Here is a tiny trained network, its code and every weight. The questions are about switching its units off for an input and a class, where a switched-off unit gives its printed mean instead of its output.

import numpy as np


def w(rows, s, z=0):
    codes = np.array(rows[::2]) - 128.0
    scale = np.full(codes.shape[1], s)
    scale[-1] = z or s
    return codes * scale


def f(y):
    return y / 2 * (1 + np.tanh(0.7978845608 * (y + 0.044715 * y**3)))


def log_softmax(a):
    a = a - a.max(-1, keepdims=True)
    return a - np.log(np.exp(a).sum(-1, keepdims=True))


def net(x, mask):
    res = np.array(x, float).reshape(1, 5) / 4 @ E
    y = f(res @ A[0][:, :-1].T + A[0][:, -1])
    res = res + np.where(mask, y, B[0][:, -1]) @ B[0][:, :-1]
    return log_softmax(res[-1] @ U[:, :-1].T + U[:, -1])


A, B = {}, {}
E = w([
[165,166,150,250,120,197],'x0',
[136,112,107,136,139,133],'x1',
[114,188,30,164,100,66],'x2',
[110,110,39,106,31,253],'x3',
[241,189,120,61,129,126],'x4',
],0.0063)
A[0] = w([
[81,74,101,2,154,81,105],'neuron 0',
[145,115,142,143,174,96,76],'neuron 1',
[107,138,103,118,130,107,104],'neuron 2',
[131,119,103,103,66,167,105],'neuron 3',
[214,65,176,160,140,52,107],'neuron 4',
[129,140,138,143,185,99,112],'neuron 5',
[70,88,113,152,157,131,108],'neuron 6',
[115,124,90,93,97,181,92],'neuron 7',
[128,138,100,110,139,93,80],'neuron 8',
[125,106,144,121,118,125,86],'neuron 9',
[70,49,106,182,144,113,109],'neuron 10',
[119,106,139,153,173,100,129],'neuron 11',
[160,144,142,196,138,158,135],'neuron 12',
[12,105,176,161,110,118,138],'neuron 13',
[118,203,56,171,70,48,140],'neuron 14',
[166,175,169,228,136,184,128],'neuron 15',
[129,88,109,147,134,111,255],'neuron 16',
[104,205,184,114,169,103,125],'neuron 17',
[241,159,118,66,122,128,128],'neuron 18',
[105,199,228,127,76,71,149],'neuron 19',
[230,164,121,96,136,128,144],'neuron 20',
[150,115,117,167,198,48,145],'neuron 21',
[158,46,245,83,143,202,134],'neuron 22',
[87,161,121,79,43,198,144],'neuron 23',
],0.0094,0.0088)
B[0] = w([
[221,130,134,146,29,82,207],'neuron 0',
[108,102,106,178,131,120,129],'neuron 1',
[134,140,115,142,121,122,127],'neuron 2',
[116,82,90,153,143,136,152],'neuron 3',
[122,90,81,142,139,135,167],'neuron 4',
[115,98,111,142,139,132,146],'neuron 5',
[93,135,122,131,100,127,146],'neuron 6',
[119,83,95,168,142,125,149],'neuron 7',
[135,131,97,163,114,118,123],'neuron 8',
[118,129,119,159,126,112,114],'neuron 9',
[71,135,103,121,84,137,166],'neuron 10',
[123,107,101,133,121,148,152],'neuron 11',
[159,115,134,115,91,102,160],'neuron 12',
[70,136,93,110,48,158,195],'neuron 13',
[116,180,13,112,161,83,206],'neuron 14',
[189,108,117,103,47,75,189],'neuron 15',
[166,130,172,25,152,163,255],'neuron 16',
[139,90,105,132,138,155,163],'neuron 17',
[41,124,128,127,56,162,179],'neuron 18',
[141,95,99,103,142,159,176],'neuron 19',
[60,130,140,112,75,151,176],'neuron 20',
[119,91,77,113,140,152,196],'neuron 21',
[108,202,7,116,180,81,208],'neuron 22',
[138,58,90,112,181,138,195],'neuron 23',
],0.022,0.008)
U = w([
[26,137,136,122,41,176,107],'0',
[157,1,90,154,170,164,108],'1',
[241,118,134,150,37,44,153],'2',
[120,238,61,136,185,64,109],'3',
[166,128,130,42,129,178,254],'4',
[167,168,214,69,174,192,128],'5',
[142,131,215,168,157,144,73],'6',
[180,162,175,180,183,121,82],'7',
],0.0077,0.0049)

Each question gives the input, the list of numbers given to net, and the class t.
The units are the neurons (one row each of A and B). Each row of codes is followed by its name. A weight is (code - 128) times the scale printed after its matrix; where a second scale follows, it is the last column's (A, B and U).
mask holds one flag per neuron, in row order. A switched-off neuron (its flag False) gives its mean, the last column of its row in B, instead of its output. The means were averaged over made-up inputs and are rounded, as every weight is.
A unit's drop is (log p(t) with every unit on - log p(t) with that unit switched off) / (log p(t) with every unit on - log p(t) with every unit switched off).
The circuit of an input: a set's keep is (log p(t) with only the set's units on - log p(t) with every unit switched off) / (log p(t) with every unit on - log p(t) with every unit switched off). Starting from the 12 units with the biggest drops (on a tie, the unit counted first), units are removed one at a time, each time the one whose removal leaves the highest keep (on an exact tie, the one counted first), for as long as the keep stays at least 0.8.
circuit, biggest first: the units of the circuit, biggest drop first
k most important neurons: the k neurons with the biggest drops, biggest first
drop of u: that unit's drop, to one decimal
input [3,0,5,1,5], class 0: circuit, biggest first : (neuron 18)
input [5,7,-1,3,8], class 0: 2 most important neurons : (neuron 18; neuron 20)
input [8,-7,-3,7,8], class 0: 4 most important neurons : (neuron 18; neuron 20; neuron 0; neuron 16)
input [7,3,-3,4,-4], class 2: 2 most important neurons : (neuron 15; neuron 12)
input [-5,-5,3,3,1], class 2: 3 most important neurons : (neuron 0; neuron 22; neuron 21)
input [-7,3,-1,-2,-7], class 0: 3 most important neurons : (neuron 13; neuron 10; neuron 15)
input [-7,6,-4,-8,-2], class 1: 2 most important neurons : (neuron 21; neuron 4)
input [4,3,-7,2,0], class 3: 2 most important neurons : (neuron 22; neuron 0)
input [4,3,-1,6,-2], class 1: 2 most important neurons : (neuron 23; neuron 0)
input [1,-4,-6,-3,-5], class 3: 3 most important neurons : (neuron 22; neuron 18; neuron 20)
input [-4,-6,6,-6,-3], class 1: circuit, biggest first : (neuron 21; neuron 17)
input [-8,-7,-8,1,5], class 2: 2 most important neurons : (neuron 0; neuron 14)
input [-6,-6,-6,-5,4], class 2: 3 most important neurons : (neuron 0; neuron 14; neuron 23)
input [-3,-1,7,8,-6], class 1: circuit, biggest first : (neuron 23)
input [-6,-4,8,7,0], class 3: 4 most important neurons : (neuron 14; neuron 21; neuron 19; neuron 17)
input [1,-3,-2,-2,-3], class 5: drop of neuron 14 : 0.3
input [-8,-7,8,-3,-5], class 2: drop of neuron 22 : 0.9
input [5,-1,3,6,7], class 0: drop of neuron 0 : 0.1
